(in the rows, 128 means zero)
Each row of numbers belongs to one of the objects below and depends on some of the facts about them. Some rows are named. Which object is each other row?

Named rows:
roru: [111 147 127 150 126 132 131 140 142 112 125 144 169 109 104 125 116 136
 131 130 109 168 135 136 132 124 138 125 136 108 116 103 121 154 103 154
 124 138 129 113  97]
plepak: [136 122 130 123 107 118 120 107 143 127 129 121 143 115 119 144 146 136
 149 116 109 138 119 120 113 125 129 139 131 116 115 123 134 152 103 141
 127 128 117 126 118]
flopus: [120 126 133 128 119 135 125 114 136 129 123 139 148 123 122 132 130 136
 132 120 118 144 131 122 121 126 131 134 131 130 124 119 115 127 115 148
 114 129 130 122 104]
luror: [123 124 144 164 105 124 107 102 125 124 119 156 121 114 107 110  98 125
 144  92 109 139 132 126 110 130 130 126 116 142 102 129  62 158 112 127
 118 100 129 164  96]
fletul: [112 148 126 152 127 129 131 138 142 114 123 148 171 109 104 126 114 133
 133 129 109 165 138 139 132 126 139 124 137 110 119 107 121 158 101 153
 126 138 128 114  98]
gemoki: [137 122 128 123 107 117 121 107 143 125 129 121 143 115 118 143 146 136
 149 117 110 137 119 120 114 123 130 139 130 114 115 123 135 152 103 141
 127 128 116 127 119]
biflefe: [137 122 128 123 107 116 120 107 144 126 128 121 142 115 118 143 147 137
 150 118 109 137 120 121 112 124 130 140 128 114 115 124 136 154 102 141
 127 128 116 127 119]
petren: [115 128 117 153  97 117 138  99 131 105  89 140 153 120 111 110 130 133
 142 134  99 133 151 119 119 130 145 113 119 130 115 170  92 123 124 144
 132 129 138 136 104]
segrer: [133 104 118 131  85  93 137  91 137  90  93 128 162 119 119 128 143 136
 176 153  90 129 140 118 125 112 130 123 108 107  95 170 138 120 116 133
 145 134 133 118 108]
tevon: [125 107 117 127  99 123 140  75 130 125  87 137 146 139 136 122 153 137
 145 128 110 106 156 111 111 138 140 123 125 147 136 188 100  96 133 146
 125 129 136 134 119]
ditrol: [110 148 129 143 121 133 126 143 140 110 129 133 162 107 103 123 120 138
 125 136 110 175 123 129 134 116 135 126 128 106 106 101 124 146 107 154
 118 137 131 112  93]
kipil: [120 128 130 136 124 133 128 112 137 131 119 148 156 122 123 133 127 133
 138 114 117 138 141 132 122 132 134 133 138 132 131 123 113 136 109 149
 119 130 128 124 108]
mizem: [129  94 142 108 116 134 120  72 138 159 122 146 137 149 151 143 151 134
 139 107 125 108 142 116 118 131 124 144 140 153 139 146 112 104 127 138
 112 115 129 128 119]
dalus: [120 127 121 109 136 142 144 118 147 139 120 140 180 130 134 152 154 144
 131 135 124 137 146 133 130 133 135 138 153 122 155 121 156 116 109 165
 119 154 128  92 118]
fleker: [133 111 132 107 122 128 107 137 147 142 125 150 146 119 116 146 138 131
 104 143  95 140 151 129  98 133 103 125 120 117 133 128 103 134 105 161
 110 134 129 137  74]
tabras: [122 100 120 100 120 143  98  97 134 137 131 140 122 142 164 137 164 150
 143 119 169 141 108 129 127 116 131 148  97 135 151 149  91 110 127 151
 129 109 136 138 110]
flefak: [113 120 142 130 122 136 133 110 132 125 128 143 139 121 121 138 120 142
 125 113 120 145 127 123 126 125 143 132 138 128 126 117 120 128 113 147
 101 131 128 119 107]
lotre: [113 122 115 125 127 139 104 121 137 121 131 150 146 130 146 133 148 148
 144 126 161 162 115 145 138 116 137 138 104 115 145 135  97 139 115 157
 139 117 134 130 102]
sutral: [126 143 124 138 109 115 122 136 148 107 133 118 156 100  98 135 134 138
 143 132 101 168 113 126 124 114 135 132 128  91  98 104 143 172  95 144
 130 136 118 114 106]

Some facts about the objects:
batar μ vuter; bebar μ plepak; beklil μ renas; besi μ rugra
betek μ stelin; bezik μ stoklis; bogrol μ rugra; botro μ dridon
bretetrik μ skuna; bretremul μ skuzas; brilobra μ skefle; brugril μ segrer
brunal μ renas; brura μ stuklem; bruvo μ dipos; bruzim μ segrer
dalus μ skefle; demom μ tonin; dezo μ loklar; ditrol μ zibrar
draklem μ drosu; drepil μ rodril; driplis μ butun; drogrites μ gemoki
drovi μ listi; drute μ renas; duflin μ sutral; dutrar μ stobris
fidro μ plepak; fiskun μ rugir; flaklal μ befal; flalo μ rugir
flefak μ tonin; fleker μ rugra; fleskas μ trufol; fletul μ zibrar
flibres μ biflefe; flider μ zirak; flitrotu μ sadus; flopus μ listi
gafliplem μ bromu; givo μ risal; gobrek μ plidufe; goflin μ rugra
gravi μ plidufe; grerur μ vuter; keki μ rugra; kipil μ meduvek
kleba μ stesko; kleskisak μ segrer; klifu μ butun; klinetrun μ kalok
klura μ stesko; kluri μ drosu; kugrim μ butun; kunar μ rodril
laris μ plita; linim μ sutral; loplebi μ rugra; lotre μ stobris
luror μ stoklis; meston μ skinor; mipak μ tonin; miro μ rugir
mizem μ nadi; motu μ plidufe; nekel μ plidufe; netren μ vuter
nidrak μ butun; nivudrol μ stobris; nogri μ listi; nonis μ skinor
nudim μ tonin; pastim μ bromu; petren μ segrer; piges μ tiplos
pleren μ rodril; pleske μ rodril; porak μ sadus; pota μ skuna
rakles μ loklar; rinu μ nadi; risti μ stuklem; ritek μ gramek
roru μ plepak; rulis μ gramek; runul μ rodril; rure μ gemoki
skazuvel μ stobris; skisak μ stesko; skozuk μ nestan; staflerik μ stuklem
statidrem μ loklar; stegril μ vuter; stosku μ meduvek; suklu μ renas
tabras μ stobris; tebok μ segrer; tefar μ rugir; tevon μ segrer
trakun μ sadus; trama μ stobris; trudrur μ bromu; tukobrir μ stobris
vekon μ rugir; vetre μ meduvek; vive μ bromu; vuflu μ gramek
zekin μ tonin; zofo μ grugo; zutru μ skuzas; batar φ nudim
bebar φ listi; besi φ drute; bogrol φ runul; brilobra φ dutrar
brugril φ demom; brunal φ bruzim; brura φ zofo; dalus φ bogrol
demom φ skefle; dezo φ tevon; ditrol φ betek; draklem φ lozis
drepil φ trudrur; driplis φ kipil; drosu φ flaklal; drute φ stoklis
dutrar φ fleskas; fiskun φ statidrem; flaklal φ nivudrol; flalo φ klifu
fletul φ klura; flitrotu φ tabras; gobrek φ zirak; gravi φ pota
grerur φ drovi; grugo φ plita; kalok φ bebar; keki φ befal
kipil φ kunar; kleba φ rugra; klifu φ keki; kunar φ flalo
linim φ brilobra; listi φ nogri; loplebi φ mizem; lozis φ luror
luror φ zibrar; mipak φ tefar; miro φ skazuvel; motu φ trakun
nekel φ trama; nivudrol φ petren; nogri φ tonin; nonis φ segrer
nudim φ sadus; pastim φ draklem; petren φ zutru; piges φ skuzas
pleske φ stegril; plita φ nekel; pota φ stelin; rakles φ zekin
renas φ tebok; risti φ goflin; ritek φ linim; roru φ bruvo
rulis φ brugril; runul φ drosu; rure φ skisak; sadus φ miro
segrer φ grugo; skefle φ vive; skisak φ suklu; skuna φ ritek
statidrem φ renas; stegril φ drepil; stelin φ rakles; stoklis φ dalus
stosku φ stuklem; suklu φ brura; sutral φ flitrotu; tebok φ loplebi
tefar φ fiskun; tonin φ stosku; trakun φ kugrim; trama φ skuna
trudrur φ nonis; tukobrir φ risti; zekin φ kalok; zirak φ gravi
zofo φ mipak; zutru φ pastim

Name these rows:
No name comes twice in this set of rows, the named rows included.
[163  83 132  87 110 111 100 104 153 161 123 146 129 129 132 170 163 125
 128 124  92  99 156 126  75 144  95 138 123 124 147 154 111 145  98 151
 120 126 113 156  96] : rugra
[142  90 142  69 108 135  95 120 140 152 131 125 111 130 134 148 159 138
  93 146 107 132 126  99  91 120  93 138 103 135 122 134  99  90 125 157
  92 122 135 141  77] : goflin
[139 103 152  28  60 138  78 122 126 110 165  11  56 113 134 126 195 169
  91 167 127 194   5  26 113  52 101 159  56 113  32  98 148  46 158 133
  65 110 139 113  95] : skuzas
[121 134 114 101 148 132 135 167 166 137 127 153 206 117 114 165 152 138
  99 177  95 158 169 150 119 136 114 123 150  87 160 110 162 140  89 188
 124 175 127  88  78] : besi
[101 145 114 129 123 139 100 155 141  97 143 129 149 113 125 120 141 154
 126 151 154 204  91 139 151  94 138 132  93  88 115 108 109 144 113 160
 136 125 138 115  85] : tukobrir
[132 112 123  92 138 132 123 140 156 151 124 153 171 127 127 163 155 135
 105 155 101 133 165 137 104 140 108 130 139 112 160 128 135 123  99 176
 115 154 127 112  85] : bogrol

The same objects again, as new rows of numbers:
Named rows:
skuna: [152 117 162 121 146 140 114 132 185  98 138 181 121 106 137 197 165 138
  91  74 109  75 101  93 120 145 120 168 110  28 115 125  92 161 106 111
 126  44  79 100  98 161 154 204]
skisak: [153 143 119 113 145 149 146 119 134 102 110 115 129 132 139 111 123 122
 109 112 123 160 152 133 135 131 117 146  82 122 130 130 114 101 142 106
 105 113 123 108 133 140 115 144]
bebar: [178 182 136 136 137 108 156  83 151 118 103 103 161 129 150 174 136 117
 107 120 122 147 117 150 159  88 116 108  92 166 114  96 112 126 170 136
 183 137  82 142 158 179  97 140]
vekon: [158 138 155 129 138 123  95 149  87 153 152  93 119 104 147 145 119 152
 117 177 125 128 126 106 106 147 164 121 154 172 122 127 158 147 106 127
 149 199 160 122 119  79 117 119]
zofo: [151 150 117  91 145 141 147 123 125  91 115 121 136 140 133  81 106 122
  96  95 102 183 163 141 111 152 121 152  55 128 135 144 116  95 151  85
  76 110 120  85 136 120  96 138]
vive: [111 126 137 144 125 122 114 159 107 155 137 133 139 116 116 123 140 148
 154 149 128 121 106 129 119 125 145 126 143 159 141 120 154 117 130 139
 122 139 140 136 122  86 124  82]
driplis: [152 120 116 125 144 157 142 112 145 107 104 102 127 119 140 125 139 123
 124 131 148 143 147 130 159 106 111 143 111 111 129 123 115  97 134 110
 120 111 128 128 125 144 127 135]
gramek: [ 84 104 124 128 100  86 109 146 130 145 151 145 129 124  99 127 126 129
 134 138 120  94  99 135  98 126 142 119 161 130 137 141 153 162 117 116
 128 133 123 141 112  95 122 118]
vuflu: [115 128 141 140 125 122 112 156 104 155 141 134 136 121 120 124 136 146
 152 147 126 123 107 126 118 129 147 124 146 159 135 123 150 124 129 143
 126 143 141 133 125  88 125  84]
pleske: [137 129 120 109 136 168 143 150 136  97 107 166 128 139 185  95 121 101
 129 135 138 175 134 104 135 110  89 159 109 120 100 120  88 152 139 144
 131 137 157 125 152 170 110 127]
bezik: [115 127 141 139 124 122 112 153 105 155 142 136 136 122 120 126 135 146
 151 146 126 124 108 125 117 131 146 122 148 158 133 123 151 125 128 143
 126 144 141 131 126  89 124  84]
bromu: [ 82 105 120 131 101  86 110 150 133 145 149 144 131 119  96 127 131 131
 136 140 120  91  96 140 100 122 140 123 157 133 143 137 157 157 119 113
 126 127 120 144 110  94 121 118]
nogri: [171 173 133 135 138 119 154  92 147 115 104 107 152 130 148 162 134 119
 109 118 123 147 124 145 156  97 116 116  91 156 117 103 113 122 161 134
 170 132  94 137 152 174 105 144]
renas: [118 130  96  89 122 108 148 119 154  85 120 131 130 137 109  90 107 108
  84  93 100 145 147 155  97 140 114 148  66 105 144 153 126 130 142  62
  83  95 102 104 119 131  97 177]
klifu: [162  49 105 109 147 180 125  75 169  95  98  52 130 106 143 113 147 110
 135 163 194 150 171 123 193  67 102 146 169  54 126 137 102  78 122  68
 105 108 139 131 114 124 126  91]
pleren: [110 112 153 123 122 140  99 188 109 144 139 187 143 132 162  88 123 122
 160 157 134 149  94 105 110 121 122 132 148 158 110 122 123 168 130 156
 131 155 157 129 146 104 101  62]
goflin: [108 128 135 159 124 140 110 111 108 168 111 162 143 120 119 174  93 151
 146 133 162 138 126 139  78 157 158 106 170 151 129 130 147 134 132 153
 127 137 130 111 141  90 162  61]
dalus: [124 131 157 178 124 194 133  93 110 128  62  99 116 162 141  92 155  84
 131 137 137 137 146 151 145 148 114  58  81 127 109  97 132 121  82 142
 101 104 155 121 118 164  96 205]
brugril: [191 158  96 126 148 143 133  60 144  71 129 109 104 136 147 109 142  99
 137  87 105 126 143 131 168 138 109 120 108 100 112 136 122 110 115 152
 104 147 121 112 153 158 145 111]

Which object is each row?
No name comes twice in this set of rows, the named rows included.
[152 140 122 122 143 149 144 117 135 108 110 117 126 129 141 122 128 123
 116 118 130 148 147 130 143 126 116 141  97 122 126 126 113 108 137 119
 120 116 126 118 133 149 125 147] : rure
[193 131 194 132 174 176 104 137 162 113 125 165 132 105 158 178 168 149
 106  80 125 101 113  93 150 148 125 156  91  66 112 113  89 119 116 126
 124  50  80  88 112 150 144 162] : linim
[196 145 135 115 156 154 128 109 120 108 120  69 109 110 170 148 117 128
  86 153 137 150 163 108 138 138 132 138 112 132 113 127 121 130 112 105
 148 170 145 113 124 141 120 179] : miro
[150 155 117  94 146 142 150 125 123  92 113 123 137 139 131  81 107 124
  96  95 101 183 160 143 109 152 122 152  48 132 137 142 120  95 153  87
  76 109 120  86 136 120  95 140] : statidrem
[160 143  91 114 168 136 147 190 141 129 140 141  73 114 132  87  80 132
 128 108 177 102 165 131 189 127  96 179  92 193 157 159 112  84 148 132
 162 117  97 153 137 190 188 151] : pastim
[101 166  38 131 118 151 209 114 118  87 106 116 111 128 150 171 145 141
 128 140 104 176 152 100 117 109 108 196 131  86 125 109 115 116 144 166
 124 159 213 147 133 169 172 174] : nonis
[107 143  64 110 121 167 183 144 124  80 103 161 121 141 188 114 126 107
 134 151 125 197 142  92 120  98  82 188 126 102 102 113  89 154 145 164
 129 166 210 141 155 180 132 140] : drepil
[111 167   5 122 104 108 189  60 152  43 142 133  84 135 132 165 151 106
 127  92  66 119 132 108 112 130 101 176 147  38 116 137 125 161 112 170
 106 169 184 144 137 180 190 174] : segrer
[113 128 141 135 124 120 111 155 102 152 142 137 138 123 118 117 130 146
 148 144 120 129 110 128 111 136 148 124 141 159 136 126 153 123 130 139
 120 144 141 126 127  82 121  82] : mizem
[133 139 135 159 142 175 135 141 113 138  93 124  84 152 136  73 115  96
 134 124 157 113 160 147 166 153 105  92  79 172 127 126 126 111  98 152
 130 110 130 138 128 188 140 199] : flaklal
[160  79 115 112 145 171 130  86 157  99 103  73 127 115 144 119 139 114
 128 148 174 151 165 121 177  87 106 142 149  75 122 134 103  91 126  89
 114 113 135 126 122 135 128 110] : kipil
[ 87  78 120 122 100  91 101 132 139 142 151 130 129 120  98 125 127 124
 138 150 134  96 107 132 107 114 139 117 184 109 135 146 150 159 111 102
 125 133 127 143 109  88 123 101] : befal
[ 99 113 129 159 109 150 130 116 135 128  88 124  85 160 116  76 122  70
 118 121 145  91 146 161 139 150 104  67  91 132 121 131 135 154  77 124
 120  96 123 143 109 187 120 241] : drosu

Now the same objects, written a new way:
Some objects and their rows:
tebok: [123 121 118 124 131 116 126 121 138 135 126 161 150 105 118 201 122  85
  98 129 185  89 113 107 121 131 138]
segrer: [120 113 104  92 120 132 142 132 152 111 119 154 116 128  96 145 132  86
 129 130 121  53 153 114 135 120 110]
drosu: [134 145 131 142 106 127  75 129 150 121 124 118 105 138  94 128 132 140
 136 132 162 131 117 130 135 132 116]
trufol: [118 133 122 126 123 132 118 133 129 119 122 135 127 131 117 125 133 140
 123 114 135 123 128 118 130 144 113]
beklil: [123 129 142 117 128 129 138 127 126 126 126 129 121 117 134 123 134 124
 130 125 121 134 118 129 118 139 120]
befal: [111 138 185 122 125 129  65 121 123 113 126 145 140 154 119 125 121 148
 128 105 100  80 121 109 103 152  82]
risal: [117 133 121 127 123 132 118 133 129 119 122 135 128 130 117 125 133 139
 124 113 135 123 128 118 129 144 113]
rinu: [122 132 138 116 128 127 136 129 129 123 127 135 123 122 126 127 133 129
 124 124 123 134 121 125 118 135 119]
stuklem: [131 133 117 132 128 158 120 139 120 109 128 122 104 111 135 108 127 136
 114 106 159 102 119 112 116 119 118]
flaklal: [140 148 144 135 112 119  87 124 147 125 132 117 105 130 101 130 135 128
 134 141 148 142 114 134 125 119 124]
vuter: [118 130 125 127 123 135 121 131 127 122 121 130 125 125 126 121 134 135
 128 115 133 123 125 122 128 147 114]
rulis: [121 129 106 100 122  83 159 128 128 120 129 134 108 126 161 118 139 127
 115 116 143 173 124 127 103 184 106]
stegril: [122 112 148 101 125 136 178 129 147 115 115 135 105 125 117 112 131 105
 145 129 100 101 127 134 129 144 123]
sutral: [115 132 121 122 122 131 121 135 129 121 121 137 127 129 120 125 132 142
 124 114 136 129 127 120 131 148 111]
bruzim: [124 131 111  92 126 117 108 129 132 131 134 156 126 103 130 176 131 101
 109 142 152 101 131 114 110 105 105]
skazuvel: [121 140 141 104 148 154 143 129 131 134 112 148 119 117 123 155 142 197
 122 141  98 150 139 128 182  90 132]
zirak: [130 131 119 129 126 160 123 142 124 108 126 125  99 111 135 110 122 140
 115 106 167 100 116 112 117 122 117]
vive: [123 129 106 103 123  85 156 125 123 123 129 128 110 123 168 114 143 121
 118 116 138 172 124 129 102 183 107]
trama: [137 126 134 102 143 122 175 111 145 106 114 140  98 149 112 121 150 138
 123 122  65  92 161 121 167 115 139]

Name these rows:
No name comes twice in this set of rows, the named rows included.
[128 138 135 131 107 130  92 133 154 120 119 126 102 135 101 129 126 145
 138 131 167 128 113 130 137 142 112] : stoklis
[123 129  77  76 120  73 129 128 132 126 137 155 112 109 162 166 137 100
 100 134 175 138 134 114  96 152  93] : brugril
[136 143 150 120 142 149 194 145 126 109 178 117  82 105 113  94 126 125
 114 127 197 109 103  97 107 115 111] : zekin

The same objects again, as new rows of numbers:
Some rows with their names:
dipos: [123 139 125 123 127 135 142 132 131 120 121 128 112 138 126 128 123 128
 136 147 124 131 140 128 144 123 122 128]
bruvo: [126 125 131 131 127 119 124 129 124 135 132 129 130 129 127 130 127 124
 124 124 132 126 132 132 127 125 124 128]
lotre: [129 111 118 132 129 116 124 132 131 146 119 127 142 129 129 136 129 124
 124 140 121 141 108 129 123 117 119 124]
nestan: [123 139 125 122 127 134 142 132 131 120 121 128 113 139 126 128 123 129
 136 148 124 131 141 128 144 123 122 128]
stuklem: [150 141 115 130 147 131 149 124 130  98 114 126 120 146 130 131 141 140
 130 156 134 114 151 127 128 123  82 116]
stosku: [156 126 120 135 148 117 132 117 124 111 122 126 140 130 132 132 145 137
 121 129 141 112 138 130 110 128  86 110]
rulis: [120 123 165 147 125 105 122 124 132 140  97 134 119 109 126 145  89 117
 137 120 127 130 165 139 114 122  69 131]
mizem: [126 104 154 129 121 128 117 131 122 129 125 118 110 147 120 133 144 140
 137  99 119 113 114 119 106 117 175 136]
fleker: [128 119 139 128 123 121 122 134 125 126 143 130 132  99 128 140 140 126
 132 127 131 145 132 133 131 137 116 130]
plita: [125 147 103 125 133 145 141 129 150 112 132 127 103 140 127 112 113 130
 117  97 115 205 120 120 143 164 118 151]
gravi: [159 124 121 131 151 117 134 115 124 108 115 127 143 125 133 130 145 141
 122 124 142 113 136 131 109 127  89 100]
plepak: [124 140 126 123 128 135 142 133 131 120 120 128 113 139 126 127 122 130
 135 145 124 130 140 129 143 122 124 128]
rugir: [113 152 109 123 118 141 155 119 125 129 140 123 121 121 121 142 117 131
 125 137 122 119 144 115 135 122  85 129]
dezo: [126 124 131 127 127 120 124 127 124 136 128 129 131 124 128 129 125 125
 126 121 132 128 131 133 127 125 128 122]
fleskas: [128 138 111 152 134 127 117 136 139 125 159 124 116 153 125 123 130 124
 100 108 129 154 126 128 123 153 108 172]
zofo: [126  96 162 123 119 130 117 129 121 128 117 116 105 147 118 135 148 145
 144  88 113 113 106 114 100 113 196 133]
botro: [128 124 130 129 127 121 124 128 125 133 130 129 132 126 127 129 127 125
 125 122 131 126 129 131 127 126 128 126]
risal: [123 140 126 123 127 135 143 132 131 121 120 128 112 138 126 128 122 128
 136 146 124 131 141 128 143 123 122 128]
nonis: [129 127 113 117 131 131 126 118 140 128 127 130 129 111 131 112 113 128
 116  65 122 206 106 123 127 164 135 127]

Which object is each row?
No name comes twice in this set of rows, the named rows included.
[126 101 156 124 121 128 118 129 121 129 119 119 111 142 120 132 143 141
 140  93 118 117 111 118 105 116 182 130] : skisak
[130 126 116 115 132 129 126 117 139 129 123 131 129 108 130 111 112 130
 117  63 124 202 105 126 128 160 145 122] : trudrur
[126 145 104 119 132 145 142 126 149 113 126 128 106 134 128 111 112 130
 120  93 115 209 119 120 143 164 123 144] : grugo
[130 122  92 144 137 126 121 133 151 136 140 125 128 142 129 122 124 124
 100 100 115 205  93 121 120 158 108 160] : trama
[127 101 160 123 121 128 117 130 121 129 117 117 108 144 118 132 143 145
 140  89 117 114 108 118 105 114 193 130] : suklu
[129 126 121 113 131 128 127 118 137 131 120 131 131 106 130 113 113 130
 121  70 125 192 107 128 129 154 144 116] : stegril
[152 139 115 124 147 131 151 120 130  98 108 127 124 138 132 131 140 140
 134 152 133 121 149 125 128 125  81 107] : zirak
[127  97 164 126 116 128 115 136 122 122 135 119 109 118 120 144 158 141
 147 103 117 133 115 119 110 127 168 139] : loplebi
[160 138 111 126 152 131 153 117 130  91 105 126 126 140 133 132 146 143
 133 154 135 118 151 124 123 125  69 102] : stelin
[124 153 101 139 135 144 137 136 150 110 146 125  97 157 125 115 119 129
 109 111 118 187 127 121 140 162 108 171] : skuna
[128 140 107 148 135 130 118 133 143 124 158 125 115 149 125 117 125 125
  97  91 127 176 118 126 123 164 113 171] : ritek
[122 116 158 119 122 142 134 136 127 114 108 116  85 162 115 131 141 151
 150 114 110 112 117 115 121 109 193 136] : renas
[129 124  98 153 136 121 118 140 146 137 146 123 126 155 127 129 130 122
 100 124 118 173 104 125 119 145 100 168] : dutrar

